Moves between nodes:
@: x534->x614, x495->x205, x539->x181, x234->x795, x505->x40, x136->x781, x19->x973, x834->x352, x964->x433, x403->x163, x181->x234, x489->x589, x863->x390, x559->x310, x523->x863, x84->x99, x671->x100, x982->x824, x390->x860, x716->x534, x99->x278, x781->x19, x938->x310, x643->x81, x979->x860, x973->x694, x498->x994, x589->x589, x579->x979, x341->x798, x824->x559, x795->x842, x278->x493, x115->x415, x997->x505, x789->x948, x566->x690, x854->x42, x216->x964, x40->x489, x652->x716, x42->x658, x948->x493, x614->x652, x798->x967, x352->x798, x493->x539, x690->x352, x826->x834, x929->x979, x163->x523, x435->x403, x967->x997, x310->x579, x415->x396, x240->x690, x842->x136, x205->x498, x24->x566, x396->x826, x658->x982, x994->x84, x862->x534, x433->x489, x81->x614, x694->x216, x100->x24, x860->x278
+: x534->x652, x495->x658, x539->x234, x234->x842, x505->x862, x136->x19, x19->x694, x834->x694, x964->x589, x403->x523, x181->x115, x489->x716, x863->x860, x559->x614, x523->x390, x84->x278, x671->x938, x982->x559, x390->x495, x716->x100, x99->x493, x781->x973, x938->x42, x643->x433, x979->x42, x973->x216, x498->x84, x589->x240, x579->x860, x341->x967, x824->x495, x795->x136, x278->x539, x115->x834, x997->x614, x789->x929, x566->x798, x854->x789, x216->x115, x40->x534, x652->x824, x42->x982, x948->x435, x614->x716, x798->x979, x352->x81, x493->x795, x690->x834, x826->x964, x929->x403, x163->x863, x435->x163, x967->x505, x310->x100, x415->x826, x240->x534, x842->x781, x205->x994, x24->x341, x396->x834, x658->x824, x994->x99, x862->x614, x433->x862, x81->x489, x694->x964, x100->x310, x860->x205

The rows follow the links: the fewer symbols apart two nodes are, the more alike their rows tend to be.

Rows with their nodes:
468,67,-290,105,-17,342,168,-605,238,-15,38,157,-690,27,-39,1071,-36,52,337,257,-141,-164,197,132,-215,-4,-988,-73,177,-79,-268,-78,-90,25,-290,-288,-37,-88,-343,-223,99; node x240
-252,10,134,-174,231,163,20,-525,-120,402,15,30,61,-120,-6,-60,-458,105,-239,739,-813,384,48,-160,154,43,94,-44,22,-856,244,-544,-236,151,132,334,-51,285,-235,97,506; node x854
-13,-52,527,53,17,-708,-67,251,-61,-1119,-13,-327,-171,115,-7,203,12,-13,-16,-543,146,488,9,402,77,-71,-154,-19,-44,116,103,69,56,-107,-55,352,-442,-125,870,-40,57; node x842
179,15,-151,40,-180,371,-871,544,-356,326,5,191,-244,3,8,379,356,21,116,326,-171,-55,-1007,-45,364,-22,-376,-20,-814,135,399,-187,85,84,-110,-123,37,-27,-467,-81,-286; node x798
-536,-22,-85,-221,132,23,-35,-304,50,-655,-71,-405,181,-900,-45,-252,-205,24,-459,130,-113,-252,-54,428,-151,20,187,16,-36,-248,-163,-105,-97,537,398,-191,-200,1032,-96,319,232; node x435
274,-10,-220,74,-110,488,-252,787,-446,-238,13,362,530,215,22,-729,56,-25,226,274,32,-275,-348,324,429,-26,712,58,-236,120,481,5,59,-164,-125,-78,-271,-317,-551,-121,-108; node x997
-347,-7,17,-144,-157,283,444,968,-456,733,36,153,-141,95,8,358,360,-60,-274,31,221,182,582,-324,483,-17,-399,-92,520,410,506,119,149,-93,169,106,180,-90,-345,140,-257; node x495
14,-41,130,5,21,378,-217,-1012,647,835,26,253,215,32,36,-269,-101,-13,-37,74,210,392,-269,-306,-638,9,273,31,-195,41,-743,126,-4,-55,29,344,33,-86,-444,37,111; node x671
-115,-75,456,-5,115,-791,-142,300,-117,-1064,-3,-269,-238,188,-41,215,-184,-57,-10,-606,246,387,-118,351,37,-56,-192,7,-116,6,113,140,-72,-134,48,312,-450,-141,858,18,143; node x795
187,18,-132,111,60,730,608,606,-161,46,-113,539,153,317,53,-221,-16,2,240,239,299,153,672,291,215,-36,185,63,458,119,210,240,-74,-345,-174,122,-268,-406,-879,-145,86; node x652
454,52,-347,169,14,531,258,275,-132,-536,32,422,407,293,-37,-572,-89,-82,371,324,99,-320,323,556,141,10,516,-50,267,-18,98,60,-111,-120,-254,-179,-401,-392,-726,-213,71; node x862
189,-35,-157,25,-113,400,-844,458,-251,272,23,194,24,99,54,36,328,14,180,333,-66,-29,-1141,21,325,46,-59,35,-809,189,286,-29,167,72,-102,-36,-39,-126,-500,-91,-278; node x341
36,21,161,6,-5,500,-271,-952,589,719,25,317,146,76,-24,-229,-3,-68,63,63,249,359,-286,-238,-660,41,188,-41,-261,177,-707,239,74,-77,-16,360,12,-176,-531,-16,26; node x100
401,15,-227,117,-37,94,-385,64,-104,571,37,-71,-668,-155,9,1062,89,75,340,180,-104,-147,-477,-185,23,42,-984,-13,-391,-31,94,19,70,139,-286,-257,354,26,-119,-189,-46; node x690
-180,75,178,-16,19,332,357,867,-506,846,21,221,-179,99,25,344,34,4,-139,303,-128,488,398,-263,558,-21,-298,11,365,7,543,-33,-7,-52,32,342,40,-83,-388,112,21; node x658
-409,-37,-9,-119,295,-128,-103,-603,3,-517,-14,-276,140,-374,0,-255,-682,108,-412,326,-580,-110,-87,246,-13,29,275,59,-102,-756,-14,-332,-305,208,270,-34,-175,464,169,161,534; node x948
-509,-6,-205,-225,44,79,43,-150,179,-531,59,-345,138,-943,-19,-159,-21,-21,-475,134,-14,-162,-21,320,-163,108,159,-41,57,-48,-120,-9,-55,629,314,-224,-210,1122,-122,397,43; node x403

Each walk starts at a row. The symbols on each line, taken left to right, move it on to the next node.
Answer with the node's row; about right is enough.
new walk
-77,7,200,-10,38,432,-119,-859,509,1019,55,228,220,119,88,-226,-96,23,-45,249,98,524,-77,-398,-580,-3,220,32,-62,-81,-562,107,4,-142,67,461,118,-37,-475,42,89
+ @ + @ -14,70,117,60,91,640,410,632,-211,942,-17,463,49,272,-10,-56,-20,-46,-47,201,256,589,470,-181,281,-10,17,-5,376,85,257,188,-20,-200,28,493,-95,-255,-804,-13,43
+ @ + + + + -59,-24,91,-88,-11,424,437,1014,-499,726,-27,300,-191,163,5,250,26,-18,-62,181,139,437,603,-207,500,24,-155,-8,436,74,568,105,50,-96,55,375,8,-181,-510,31,-12
new walk
278,9,-148,69,42,91,281,-961,389,-142,58,-12,-546,-35,43,929,-93,4,269,261,-263,-146,397,107,-436,37,-805,-10,267,-208,-517,-196,-99,3,-214,-226,23,-109,-118,-162,41
+ @ @ 509,33,-266,163,-103,146,-499,268,-159,482,29,13,-580,-197,40,893,84,31,437,175,-37,-208,-567,-212,209,29,-797,10,-404,-3,153,-79,18,125,-235,-409,298,55,-164,-252,-87
+ @ + @ @ 300,5,-348,120,96,728,303,486,-176,-117,-62,616,308,373,-21,-463,-87,-53,315,256,272,-88,449,461,216,-75,422,-5,333,92,144,124,-43,-298,-121,38,-395,-448,-897,-171,113
new walk
-221,-57,207,-40,72,479,144,-34,-197,1108,31,287,5,46,10,170,-193,36,-208,606,-444,687,139,-393,202,-45,-165,-16,144,-411,215,-242,-123,64,143,526,62,90,-561,133,212
@ @ + + + @ 444,-5,-322,205,129,746,402,136,20,-415,33,473,141,322,37,-226,-196,-86,384,364,216,-185,518,602,-32,-55,196,29,411,20,-70,108,-112,-232,-262,-81,-411,-461,-861,-281,123
@ @ + + + @ -79,0,243,-1,21,416,364,763,-431,856,17,291,-116,97,12,282,-37,-88,-148,248,-97,579,511,-311,470,-13,-218,43,343,-35,478,-80,-77,-75,114,450,46,-37,-534,66,84
new walk
-286,12,50,-102,294,95,-111,-677,-89,-33,-3,-123,98,-354,-17,-216,-558,142,-255,666,-830,89,-103,104,41,35,140,-36,-63,-912,67,-535,-268,241,203,145,-82,433,-75,193,511
+ + + @ @ @ -821,97,-222,-220,-288,96,51,164,92,360,-26,37,-217,-57,31,266,546,-76,-667,-292,413,-168,32,-165,-120,2,-352,22,36,723,-146,286,310,9,543,-224,255,281,-142,431,-590
new walk
-452,21,-96,-154,-4,525,-436,-213,-73,927,-93,159,-155,-272,28,297,94,97,-356,637,-449,326,-567,-308,112,-44,-237,9,-453,-297,111,-384,51,73,261,255,161,441,-605,220,-34
+ @ @ + @ @ -382,-28,12,-164,-80,548,-264,-730,509,997,-23,298,-5,-53,-96,38,278,1,-402,179,229,325,-322,-382,-532,-12,-82,-49,-200,265,-542,184,107,-12,250,287,205,85,-575,172,-149
@ @ + -527,41,-283,-212,-302,-69,248,137,-111,529,92,246,-13,623,-11,28,638,-5,-447,27,-43,-429,358,-336,78,-69,22,29,208,444,79,-76,255,-401,352,-428,470,-520,26,335,-538
new walk
-408,58,205,-109,272,-704,-230,-11,52,-926,-1,-214,-68,473,-28,86,-592,19,-335,-454,2,-99,-235,201,4,-73,-86,56,-127,-440,-25,-23,-359,-304,237,-110,-183,-322,831,206,545
@ + @ + 41,11,539,121,-169,-771,50,69,-20,-1105,61,-328,-57,49,-35,56,211,-16,121,-466,-57,546,0,333,62,-49,-50,22,36,93,71,3,130,-61,-28,416,-487,-66,866,-54,-148
new walk
446,-6,-465,171,106,611,310,135,20,-609,72,468,363,298,-7,-431,-93,27,302,397,52,-361,308,664,47,-69,436,88,194,-41,70,74,-4,-215,-283,-290,-391,-415,-755,-233,118
+ @ + + @ @ 187,6,-181,52,-81,250,-776,120,-101,468,-73,125,-463,5,7,688,252,-13,198,235,-87,26,-947,-150,100,-40,-622,-24,-744,127,119,5,69,-25,-111,-77,208,-73,-330,-107,-185
@ + @ @ @ 257,-8,-247,109,-139,401,-633,819,-465,-95,51,303,268,99,-22,-465,258,43,151,360,-54,-212,-762,277,457,-69,425,16,-552,165,512,-1,83,-104,-168,-103,-140,-185,-513,-139,-229
new walk
-558,32,-246,-213,-79,148,144,60,60,-591,-51,-279,76,-856,-15,-57,164,-36,-507,-153,253,-286,56,367,-152,61,81,-32,55,295,-139,243,29,542,292,-291,-158,1112,-116,301,-141
+ @ @ @ -553,-37,-61,-188,117,-602,-126,-80,87,-441,-10,51,-113,795,1,7,-253,-19,-477,-466,151,-442,-154,-1,-143,-75,4,59,-96,-152,-153,24,-149,-591,264,-331,114,-590,757,285,265
@ + @ + 158,-59,575,77,-230,-746,94,-102,34,-1040,-65,-429,16,-79,14,-44,373,60,157,-368,-188,524,18,259,-68,13,7,-57,46,222,6,-114,201,-4,-92,441,-443,-32,963,-76,-345
new walk
-481,-18,-207,-116,-108,-373,61,-458,141,-19,0,183,150,946,66,-221,202,84,-448,-29,-258,-631,32,-174,-162,-84,143,-36,24,5,-187,-132,128,-613,264,-490,375,-799,424,209,-160
@ @ + + -9,35,356,-24,273,-640,-145,562,-137,-939,40,-218,-222,177,-49,304,-334,-89,-1,-696,363,311,-106,247,99,2,-272,19,-173,-51,108,180,-170,-88,-1,184,-304,-155,756,-1,350
new walk
-456,-7,-290,-144,-161,-293,124,-418,112,139,-34,202,165,863,-45,-204,368,57,-395,22,-228,-662,148,-171,-83,-100,231,5,134,79,-142,-157,173,-663,313,-528,425,-763,312,285,-294
@ @ @ @ @ -220,37,264,-36,292,-666,-175,499,-37,-769,27,-187,-261,318,-6,265,-565,-39,-146,-757,344,-54,-188,82,70,44,-274,-46,-140,-204,89,263,-285,-173,26,-5,-126,-344,731,134,558
@ + + + @ @ 593,-48,-70,247,-79,-437,433,-844,377,35,43,-399,-65,-320,-61,143,134,107,502,3,-292,-292,553,-214,-333,53,-55,19,473,-138,-393,-202,43,217,-359,-204,339,176,566,-355,-172
new walk
-529,-49,-271,-207,-134,144,172,338,71,-357,79,-279,4,-794,-12,114,304,-87,-462,-278,497,-228,193,274,-10,61,-56,-11,137,514,-12,294,115,604,264,-234,-112,1034,-97,272,-283
@ @ @ @ + @ 57,-29,269,48,310,-674,-96,774,-178,-496,60,-284,-100,187,22,124,-534,-46,-13,-828,485,50,-141,17,144,16,-182,58,-141,-84,184,328,-310,-74,5,15,-8,-106,760,-25,603
@ + @ @ + 259,-9,488,104,-265,-737,177,-504,94,-686,5,-476,158,-193,10,-309,519,100,284,-234,-385,281,180,1,-59,35,287,30,178,144,-129,-167,189,171,-165,263,-142,95,895,-177,-459
